Each row has a class, written as a number after it.
[ 609  -10 -342  121   32  299  494  253 -183    9  290  196 -266  100
  171 -654   36 -263 -327  111 -208  -56  437   93  -26 -146  101 -217
  -50 -293  167 -188  -16 -224 -154] -> 5
[ 230  -46  -89 -234 -231  212  390 -124  -57 -466 -179   50 -263  363
 -255  120 -272 -184  143  281 -188  867 -267  128   70   68  516  -29
  234    0  319   10  232  104 -126] -> 4
[-655 -197  281 -217 -396  100  -48  161  211 -296 -259   50   44  -18
 -125  207  152   56  319  232   85  581 -325 -488  455 -145  139   73
  130  340   31 -219  226   80   87] -> 2
[-226  131 -169 -380  142   13  -87  -63  -83 -369  -37  250  285  -55
   93  200  189 -166  154 -466 -146  191  181  160  457   80  108   88
  -53  -37 -339  179  109 -220  128] -> 8
[ 507   28   -2   44  775 -249  314  114   37   29  118   -6 -142  363
  -42 -236 -197 -132 -149  191  209   32 -289   72  114  271 -497 -246
  450  110  -94  776 -208 -199 -375] -> 3
[ 134  152  120 -339  -42  232  -13 -126 -265  -38 -219  291  295  179
   50  -25  -59 -345   89 -152  -70  111   28  214  526   30 -106 -151
  170  397 -502   54 -108 -247  -15] -> 11
[ 224  246 -160 -268  156 -117  109 -247  -26 -169 -212  224  358  -63
  -71   50  207 -144  104  -90  -83   -3   17   11  340  143  -79  214
  143  195 -273  212   76 -139   45] -> 10
[-142  -34  -37  -28  405   47 -200 -126   43   89  296  -64  118 -283
  438  -77   18  -30   10  -65  -66   93  505  254  241  -25  177    3
   31  125 -197  361 -180 -546   40] -> 11
[  34   71  163 -232  872 -145  259  -51   64  506 -116  260  114 -403
   24  389 -323  253  262 -188  524 -154   23  -12 -218  150  224  194
  116  168 -299  171  -39 -344  -25] -> 11
[ -63  358 -191 -259  250  150  109 -165 -133   85  173  390   13 -150
  185   58  510  -82 -141 -194   47  131  748  149  480  224    1 -125
  144  155 -261  274  -11 -220  230] -> 3
[ 418  245   77 -133 -131 -122  256  -28  102  -14 -195  154  381 -126
 -238   56  232  -89 -180   28 -182 -206  -70  -48  -50   12  318  361
   43  189 -128 -244  -82 -175   89] -> 0
[ 626   29  578 -476  210 -199  199 -393  376 -287 -216  180   18  137
 -276  293 -504 -128  112 -103 -150   53 -867  135 -317 -100  300   77
  344   47  -93  297  209 -525 -157] -> 4
[ 219  281 -170   35  117 -178  261 -509  114  128 -545  402    7  507
 -337 -161 -162  -41  312 -225  -99   19 -511  166   95  111  533   37
   30  116 -352   46  205 -119   47] -> 1
[ 306 -271  237   37   34 -499  -55  166  343 -201   30 -280  341 -811
  120  141  129   52 -149  179  -69   21  -14 -374  191 -268   32  279
   -6   11   63  339  -28 -328   23] -> 7
[ 159   26 -321   39 -229  148  503  -56 -198 -145 -470  245 -174  -40
 -313 -156 -117  -65  226  100  201  513  419  -94  274  150  671 -213
 -180 -107  -87  -75  433   23  -62] -> 7
[  96   11  -68  242 -289 -188  109  -76  -79   52 -391 -130   46 -143
 -205  -71   17   -4  -41  129  -40  170   45  -48 -194   94  388  200
 -350  100  152 -265   46  283 -100] -> 6
[ 478  176   44  -93 -462  157  102  134 -349 -280   86   71   15 -263
 -105 -150  230 -223 -121   81  350 -129  133  132  616 -174  -88 -330
  233  259 -385 -169  133  -55  -57] -> 11
[ 375  392   50 -231 -119  228   47   26 -268 -366 -343  222  280   77
 -208 -140 -330 -227  221   79  117 -462 -239  149  232  159  214  -25
   13  311 -581 -442  -95 -404 -114] -> 3
[ 328 -105   -3  112  191 -150  522  -57   79  -95 -252   36   98 -145
 -171   63 -122  -79 -277  -23  225  -83 -466 -320  205   19   19  -63
 -119  -21 -293  149  -33 -348 -123] -> 1
[  75  -54 -118  274 -120 -105  -84  219 -197  112 -179  112  -35   84
  -38 -182  111   74   -7  242  247   51  313 -126  113  269   43  -26
  109  168   79 -196   88  104 -265] -> 7
[ 286  -32  248  111   -3  -61  115  150  -29 -259  138 -330  -16 -611
  318 -188  -63 -215 -446 -368  464 -233  203  161  288 -194  -21 -292
 -307  -15 -550  -61  -58 -483  -55] -> 7
[ -59   51 -105 -170  608 -219   30  312  134  -52  367  159  192 -173
  256  109  202  -98 -187    7 -149  -42  365 -200  575  154 -173  172
  476   78 -330  633 -287 -523  -40] -> 6
[ 157  204  -24 -153  273   23   -5 -278 -290  253 -236  305  150 -424
   58 -183 -176  126  161   36   63  190  114  301   23  222  479    6
 -379  343   24 -227  -65 -189   86] -> 5
[  50  -30  163  -19  440 -307  165  -73  405  212 -367  -16  315 -277
 -330  213 -297  378   85  134  105  237 -122 -109 -348 -118  863  148
 -125  210  185  133  168  -34  176] -> 6
[ 143 -239  236 -250 -343   31   63 -169  159 -307 -142 -174   57 -541
   70  387  -82  -68  134   61 -324  331 -224  -63 -199 -268  326  269
   85 -209   38  -84   74 -226   74] -> 6
[ 337 -171 -150   75  314  120  415 -248   82  -98  -99  362 -151  500
 -206 -248 -156 -138  -60   84  -19  519 -500  106 -211   79   84  -45
  103  142 -125  428  191 -103 -108] -> 1
[ -60 -160  -52 -102 -328  300  216  262 -179 -710  109  -40  220  -49
   69 -261  128 -519 -167  -26 -188  354   70 -255  899 -359 -260 -332
  125  -71 -336 -134  -47  -42  -61] -> 3
[ 376   42   74 -154 -334  105  218  677 -239 -212 -475  -65 -280 -286
   13    1 -126 -209  233  230  193    8 -158  -65  180  -20 -113 -100
 -312   33 -141 -630 -198   26 -353] -> 7
[ 715  488   29 -133  -86  206   33  213 -114  195 -491  509   29  586
 -156 -608 -217 -333   87  236 -231 -125  556  245  -49  125   16  -72
   35  272 -338 -205   82    9 -171] -> 9
[ 798  111  178 -303  198  154   72  335  117 -204 -349  216  542 -137
 -172  -41 -269 -281   92  170  -32 -186  -52  -23   49 -498  -19  -88
   25  226 -358 -128   50 -105  -66] -> 9
[ 185  332  114 -151  345   -4  315  -78   -5  199 -101  164  -30 -315
   99 -146  119 -230  189 -112  337 -350  387 -242  207  115 -330  -30
   82   34 -421  169  -39 -436 -132] -> 0
[ 176 -110   87 -215  140  -16  -87   93 -155  135  -81  301   77 -235
  109 -118 -423  427    9  187  -65   64   -4  179 -261  127  480  248
 -401  177  109 -110   58 -301  102] -> 11
[ 308  251 -158 -335 -224  122  250  456 -359 -150 -300  317  572  -39
 -144   22   32 -452  102  -90 -143  -12  524 -145  414  162   86  305
  201  141 -504 -106  -82 -176 -105] -> 1
[ 191   42   66 -143  336   95   83 -134   58 -201   28  587 -121  254
 -202   97  -64 -214  118   46 -112  305 -199 -157   82  127 -183 -166
  316   73 -183  285  148 -207  -99] -> 8
[-182 -290  282    3  257 -151  191  -29  131  103  -96 -361 -159 -429
   20 -227 -390  255  354   89  412  273 -387  -33 -448  -67  -51  157
   30  -35   90  280  129   78  -56] -> 6
[ 191  -40   49 -104   12   92   84 -311  -90 -163  -61  103  162 -198
   89  119  134 -402  141 -279  -96  209  -14   66  131  -49  -80    3
  190   23 -464  202  -12 -257   25] -> 3
[ 574  109 -159 -287  201  424  588  -90  -46 -168   -2  150  184  114
  -29 -381  163 -415 -368 -143  -19 -122  427  371    3 -249 -210 -186
 -194  -60 -329  284  111  -77 -146] -> 3
[ 195 -310  258  -46 -270  -77   56 -475  118 -198 -326  -72 -178 -129
   -4  110   -2  -42   46  150 -150  642 -466   35  -71 -102 -112   32
    0  -82  193   55  265  137 -131] -> 8
[ -42 -512   48   21  -40  -39   59 -139  231 -282   48 -259  -24 -387
   48   77  -97  276   62  241   13  636 -487  -27 -189 -307  431  116
  -70   39  271  324  259  -54  202] -> 6
[ 499  -75   30   31 -190  -78   -3 -122  248   -1 -445    1 -161  369
 -157   -7  309   39  -23  150  -90  -17 -513  340 -199  -84   87  -97
  -49  145 -162   88  129   26  -65] -> 3
[ 456  254  -11 -333  196  150  518  -13   38  431 -483  744  106  688
 -523 -147   56  -63   -6   -3 -112  -80 -302  181   11   44  -59  -57
  177  271 -262   55   89  301  -64] -> 9
[-295  -85 -240   78  144  170   56  421   -7 -341   60  -36   15  -26
   65  220  147   48    9 -110  302  341 -102 -197   31   66  367  -66
  -17  147  -37 -225  -17 -236  267] -> 2
[ 851  399 -263  145  482 -104  -31 -424 -183  476   86   39  103   69
  261 -232  363 -103 -249 -154  -19 -202  189  724 -336  260  -46  -23
   20  352  -36  407 -322 -287  159] -> 0
[ 276  278 -224 -112 -145   68   23   88 -131  -82  -64  580   80  253
 -139 -185  -27  -60  139   42 -154 -497  208 -206  -11   89  323  218
 -134  128 -109 -118  246 -278  -30] -> 6
[ 175   43 -138  110  284  315  103 -505  -38   -7  125  266 -155  292
  -16 -448  191 -340 -177  289 -280  675  146  460 -207  259 -426    8
  261  250 -165  461 -122  102 -168] -> 1
[ 146   11  124   -7  126  -65 -127 -184   45   35   20 -135  -64   93
  171  122  -29    1  -48   27   29  250 -439  386  158   43 -188    6
  293  274 -179  200 -179    6  120] -> 8
[-255 -323 -359  190 -207  126  294  -52   74 -287 -578  -97   34  113
  -95  -39   77  -89  266   57  231  549  -60 -204  524 -129  441  -52
 -269   78 -445  -81  411   92  -43] -> 10
[  43  116  -60 -119 -416  486 -221    5 -261 -312  152  288  101 -248
  302  -61  326 -380    4  -24 -240   24  638   18  367  -39  -83  -22
  151   30 -379 -384  -12 -398   79] -> 8
[ 200 -115  -92 -101  600  100   37  162   78   19  305 -155  288 -296
  368  -27 -119   39 -152  -42  206 -408   52  168  -17 -235 -145  206
 -164  162 -254  349 -189 -371   58] -> 4
[ 255 -163 -101   60   23   -3 -143 -310 -130 -211  139  -43  194 -187
  278  -50  219 -161  -46 -306 -122  137 -417  494   41 -225   41  159
    5  115 -147 -137  -54  -83    1] -> 8
[   7    4  -85 -140 -210  225  -63  222  163 -243  132  -65 -548  226
  171  299 -166   46  228  336  155  303  164   32  202  -64  373 -165
  221  -46    7   72  297 -146   77] -> 5
[ -16  302 -331   82  491  -45   -7 -539  -82  221   32  348  -94 -222
   43  133  271   57   87 -268 -127 -261   -3  201 -308  375 -249  242
 -183 -142 -148   39 -210  -44  171] -> 8
[  90 -281  459 -128 -141  -91   30  354  129 -148 -303 -189  525 -255
 -135 -164 -335  -41   -2   37  132 -229  -12 -220 -287 -325   87  252
 -389  102 -128 -208  173    9 -282] -> 3
[ 334   47 -202  180  -15 -174  358 -483    7 -173 -221  276  287  164
 -420 -267   93 -143 -241   83 -175  149 -335 -156  222   14   19  157
   -2  159 -137  185  222  206   53] -> 2
[ -18  103  268 -224  136  -15 -228 -161   68 -170  107 -171  264 -562
  220   37 -151 -191  168 -109   34  296  337  113  202 -323 -110   38
  -30  179 -262  275   81  -30  196] -> 2
[-354 -236 -103  180 -134   -3  -95   94    1 -570 -373 -210  181  -85
 -125   -4 -304 -101  246  -39  114  446 -112 -247  151  108  201   -9
 -166  -91 -366  -50  130  -33  101] -> 7
[-343   68   46  195  -12 -262 -492 -218   52  256  -39 -136 -377  142
  206  206 -264  431  130  -24   53 -422 -270  295  -72  339  298   37
 -336  -67    8 -113 -131 -211 -121] -> 9
[ 160 -101 -162 -190  687  298  683  111  138   30 -345   -6   58 -159
   85 -127 -207  -48  147    2  575  145 -197   10   86 -340 -156  -66
 -204   82 -378  114   81  -12  -98] -> 1
[ 607  134 -313   95   61   62  418  144 -101 -170   51  356  -11 -226
 -182  -74  207 -129  -78  147  -95 -245  -72 -199  320 -301  254 -190
  -28 -128  175 -483    5 -106 -177] -> 8
[-140  -95 -185  -62  443   36  146   61   49 -341  206  201  -39 -181
  127 -283 -254   44  223   54  -27 -122 -325 -297  289 -294  156 -117
 -202 -222  266 -333   47 -253 -189] -> 5
[  -9 -163  -88  -80 -432   41  189 -176   15 -429  275 -141 -259   11
   59  -97   -9   88 -131  -70 -108 -263 -352   83 -234 -125  111  245
 -399 -336  349 -214  274  -43 -220] -> 10
[ -80  159 -394   -5 -271  261  589   74 -216   26 -140  186 -260    4
 -141  -44  149  -88 -125  117  254  133  451  -19  469  167  255   42
 -398   51 -295  -16  144  133  -95] -> 1
[-127  175 -488 -198  368  332  441 -220 -309  284    0  229  -37  -95
   89   76  -40  -10  178 -136  229  -10  598  285 -186  472  426  280
 -301  -23  -84  146   19 -223  -43] -> 5
[  82  -74  164  134  469 -134 -176 -354  177 -182  218 -216 -208 -232
  243 -264  142  -37   28  -70    5  133 -345  192 -260  103 -645 -188
  452 -193 -179  429 -196 -294   66] -> 3
[-235 -135  259   39 -256 -426 -224  -89  112  286  -53 -156 -145 -345
  -48  403  -36  488  241  349  209  211 -369 -166  -13  134  230  423
   -5  346  257  194  140  201  121] -> 2
[ 575  -12  172  -68 -338   84  103  -37  -55 -342 -399   99 -260  260
 -157  -40 -235 -293  218   81  142  161 -538  155 -143   18   15 -103
   67  146 -249 -137  215 -100 -257] -> 7
[ 450 -193   48 -168  451  -32  106  130  163 -135 -265  328  320  457
    8  206 -401 -199  146 -181  155 -168 -428 -171  -47 -143   93  151
  166  220 -561  294  220 -504 -112] -> 11
[-167   26  276    9 -456   62  172  -78  348 -271   84 -218 -338 -154
 -123  -40  374 -147   50  156   39  523  138 -128 -118 -178  135   12
  240    7  158  -48  239  186   97] -> 3
[-258 -113 -154   61 -405  117  178 -288 -276 -173 -121  -85   88  -30
 -141   -2  138 -248  155  -33   70  510 -216   81  559  -63  -31   68
   59  212 -281    9  109  438  -17] -> 2
[ 718  170   75 -297  534 -205  333  138   64   62 -154  148  514 -556
 -147  -97  120 -177  136 -126  132 -513  -15  -58 -134 -130 -234  111
  102   65 -112  309 -127 -378 -170] -> 7
[  64  140  148 -156 -416    6  -82   74 -161   -6 -439  191 -287   83
  -75  161 -166  131  126  226  -58  278   41  129 -152  276  362  176
 -102   80   99 -687   92  148 -139] -> 11
[ 241 -282  -74   42  407   57  600  -14   75 -319 -431  114 -222   86
   -5 -147 -410 -459  259  -45  130  702 -315 -182   73  -48  229   -2
    9  -45 -487  158  185 -264 -378] -> 6
[ 409  -97  -37 -195  200  364  425  -57 -101 -565  338  328 -140 -244
   82   27   15 -315  -95   24   42  371   29 -174 -106  -96   12 -119
  315 -182   51  -61  172 -412 -123] -> 3
[ 282  -12 -426 -154  494  264  553 -316  139 -101   66  400   27  273
  -64  -62  283 -329  -12 -163 -475  302  -33   46   24  -85    9 -195
  234 -252  175  453  -97 -290   22] -> 7
[ -87 -120  189 -351  350   15  -96   54  160  -62  147  -47  132  -52
  197  142 -236  182   97    4   58  -15  -34  220  218 -182  152  -47
  160  -26 -145  244   50 -339 -120] -> 0
[ 179  203  -18  130 -152 -120 -333 -298  -47  -53  124  -15 -187 -419
  -60  -42  -78  296   32  283   31  -98  444  133 -125  -13  137   11
   10 -163  148 -139  276  245  123] -> 4
[ 109   63   36   34  364  -65  290   20 -209  275  424   76   55 -190
  116 -200 -231 -137 -277 -261   58 -134  623   39  187   10 -130 -117
   89 -244   -7  253  -64  -76 -212] -> 8
[ 476  224   71  103  287 -287 -438  363  197  231  170  170  184    4
  200   64   -4   67 -141  180 -146 -635  455  -32  -82   57   10  226
  284  183 -294  -34 -146 -417  -69] -> 10
